Below are the code and all the weights of a small trained network. Each question names an input and a target symbol and asks about switching units off, where a switched-off unit gives its printed mean instead of its output.

import numpy as np


def w(rows, s, z=0):
    codes = np.array(rows[::2]) - 128.0
    scale = np.full(codes.shape[1], s)
    scale[-1] = z or s
    return codes * scale


def norm(h):
    return h / np.sqrt((h * h).mean(-1, keepdims=True) + 1e-5)


def f(y):
    return np.maximum(y, 0)


def softmax(a):
    e = np.exp(a - a.max(-1, keepdims=True))
    return e / e.sum(-1, keepdims=True)


def log_softmax(a):
    a = a - a.max(-1, keepdims=True)
    return a - np.log(np.exp(a).sum(-1, keepdims=True))


def net(x, mask):
    ids = ['ΓΔΦβεζξπτ'.index(c) for c in x.split()]
    T = len(ids)
    res = E[ids] + P[:T]
    r = norm(res)
    for j in range(3):
        rows = slice(3 * j, 3 * j + 3)
        q, k, v = (r @ M[0][rows].T for M in (Q, K, V))
        z = softmax(np.where(np.tri(T) > 0, q @ k.T / 3**0.5, -1e9)) @ v
        o = O[0][rows]
        res = res + np.where(mask[j], z, o[:, -1]) @ o[:, :-1]
    y = f(norm(res) @ A[0][:, :-1].T + A[0][:, -1])
    res = res + np.where(mask[3:27], y, B[0][:, -1]) @ B[0][:, :-1]
    return log_softmax(norm(res)[-1] @ U[:, :-1].T + U[:, -1])


Q, K, V, O, A, B = {}, {}, {}, {}, {}, {}
E = w([
[117,103,150],'Γ',
[133,185,143],'Δ',
[125,2,181],'Φ',
[126,118,157],'β',
[126,116,183],'ε',
[49,193,102],'ζ',
[49,156,71],'ξ',
[123,116,135],'π',
[133,242,175],'τ',
],0.016)
P = w([
[254,157,119],'0',
[151,154,215],'1',
[142,128,199],'2',
[134,116,188],'3',
[127,110,174],'4',
[124,109,152],'5',
[121,104,145],'6',
[118,100,140],'7',
[115,94,138],'8',
[114,91,135],'9',
[111,87,133],'10',
[108,86,127],'11',
[107,84,124],'12',
[104,82,123],'13',
],0.0047)
Q[0] = w([
[201,121,121],'H0',
[145,54,184],'H0',
[60,154,156],'H0',
[118,202,185],'H1',
[142,91,220],'H1',
[166,185,210],'H1',
[76,104,135],'H2',
[64,32,253],'H2',
[102,254,2],'H2',
],0.0097)
K[0] = w([
[84,124,82],'H0',
[191,149,124],'H0',
[125,149,89],'H0',
[159,126,135],'H1',
[167,129,151],'H1',
[196,131,219],'H1',
[144,124,166],'H2',
[238,87,58],'H2',
[4,127,112],'H2',
],0.013)
V[0] = w([
[217,105,128],'H0',
[170,121,116],'H0',
[48,101,65],'H0',
[168,198,111],'H1',
[96,82,202],'H1',
[176,106,178],'H1',
[217,111,25],'H2',
[185,226,131],'H2',
[254,175,72],'H2',
],0.008)
O[0] = w([
[210,203,82,60],'H0',
[96,133,77,88],'H0',
[95,114,174,99],'H0',
[123,121,215,122],'H1',
[132,85,159,199],'H1',
[61,188,135,144],'H1',
[84,215,105,2],'H2',
[106,58,34,162],'H2',
[111,206,1,52],'H2',
],0.0046,0.0045)
A[0] = w([
[185,149,105,10],'N0',
[47,66,96,137],'N1',
[135,225,190,152],'N2',
[79,77,109,122],'N3',
[97,136,44,180],'N4',
[108,197,165,109],'N5',
[100,102,145,93],'N6',
[114,85,192,55],'N7',
[65,211,137,76],'N8',
[218,47,128,254],'N9',
[102,162,206,142],'N10',
[93,102,133,79],'N11',
[119,143,143,136],'N12',
[66,199,143,198],'N13',
[89,189,118,127],'N14',
[101,137,139,117],'N15',
[149,177,146,165],'N16',
[123,189,140,127],'N17',
[73,142,98,226],'N18',
[70,209,98,101],'N19',
[106,53,167,38],'N20',
[111,7,92,133],'N21',
[119,64,108,135],'N22',
[73,188,159,50],'N23',
],0.011,0.0023)
B[0] = w([
[194,71,163,133],'N0',
[181,118,181,255],'N1',
[179,98,146,197],'N2',
[190,82,171,211],'N3',
[168,83,141,175],'N4',
[189,133,113,186],'N5',
[188,160,78,186],'N6',
[130,129,62,226],'N7',
[117,152,106,206],'N8',
[114,141,255,192],'N9',
[151,126,43,245],'N10',
[124,130,127,179],'N11',
[128,144,75,154],'N12',
[169,114,165,235],'N13',
[68,123,128,179],'N14',
[152,109,168,166],'N15',
[122,43,98,152],'N16',
[133,121,175,157],'N17',
[152,68,71,211],'N18',
[101,161,119,193],'N19',
[139,131,101,222],'N20',
[73,208,103,221],'N21',
[125,179,81,178],'N22',
[78,194,150,202],'N23',
],0.0057,0.0065)
U = w([
[71,209,139,254],'Γ',
[142,195,161,140],'Δ',
[144,97,61,58],'Φ',
[208,160,84,113],'β',
[156,119,157,59],'ε',
[124,170,37,100],'ζ',
[3,72,131,183],'ξ',
[156,113,88,64],'π',
[74,62,218,152],'τ',
],0.015,0.0061)

Each question gives the input, a string of symbols that net reads in full, and the target symbol t.
The units are the heads (3 rows each of Q, K, V and O) and the neurons (one row each of A and B). Each row of codes is followed by its name. A weight is (code - 128) times the scale printed after its matrix; where a second scale follows, it is the last column's (O, A, B and U).
mask holds one flag per unit, heads first, then neurons. A switched-off unit (its flag False) gives its mean, the last column of its rows in O or B, instead of its output. The means were averaged over made-up inputs and are rounded, as every weight is.
A unit's drop is (log p(t) with every unit on - log p(t) with that unit switched off) / (log p(t) with every unit on - log p(t) with every unit switched off).
The circuit of an input: a set's keep is (log p(t) with only the set's units on - log p(t) with every unit switched off) / (log p(t) with every unit on - log p(t) with every unit switched off). Starting from the 12 units with the biggest drops (on a tie, the unit counted first), units are removed one at a time, each time the one whose removal leaves the highest keep (on an exact tie, the one counted first), for as long as the keep stays at least 0.8.
circuit, biggest first: the units of the circuit, biggest drop first
unit that matters most: the unit with the biggest drop
top k neurons: the k neurons with the biggest drops, biggest first
which heads matter: for each layer, one digit per head in row order, 1 if its drop is at least 0.15 and else 0, layers parted by /
drop of u: that unit's drop, to one decimal
input Γ Δ π, target β: which heads matter	011
input Γ ζ ζ ζ ζ β Γ Φ π ζ β Δ Γ, target β: circuit, biggest first	(H2 N1 N21)
input ε β ζ ζ Γ Γ ζ, target ξ: unit that matters most	H0
input τ ε Φ Γ ζ Φ τ ζ, target τ: which heads matter	001
input β ζ ε ε τ β ξ Γ Δ β ξ ζ, target τ: which heads matter	011
input Γ β ζ τ β Δ Γ ζ Γ ζ ε ε, target β: which heads matter	001
input Γ Γ Γ Δ ξ, target β: which heads matter	011
input ε ζ β ζ Γ ζ Δ Γ π, target Γ: circuit, biggest first	(N21 N9 H2)
input π Φ Γ ξ Γ, target ζ: which heads matter	101
input τ Δ Φ Δ ζ Γ β, target Δ: which heads matter	001
input τ Γ Δ Φ Γ, target Δ: top 3 neurons	(N9 N21 N22)
input ε Δ Δ ε ε β, target Γ: which heads matter	101
input τ ζ ε ζ ε π Δ ζ Γ β ζ, target ξ: top 3 neurons	(N9 N2 N18)
input Δ ζ ζ Γ Δ β Γ ζ ζ π ζ Γ, target Φ: which heads matter	001
input Γ β Γ π Γ π Δ ζ Γ Γ β ζ π, target β: which heads matter	001
input ε β ζ β Γ ε Γ ζ Γ ζ Γ β, target Γ: unit that matters most	N21
input π ζ Γ Δ Φ ε, target ζ: top 2 neurons	(N9 N18)
input τ π Δ π, target Δ: top 4 neurons	(N9 N21 N22 N10)
input π Γ Δ ζ β π, target ζ: drop of H2	1.2
input Δ Γ ζ β Δ ζ ζ β β τ β β τ Γ, target Φ: drop of H2	2.9
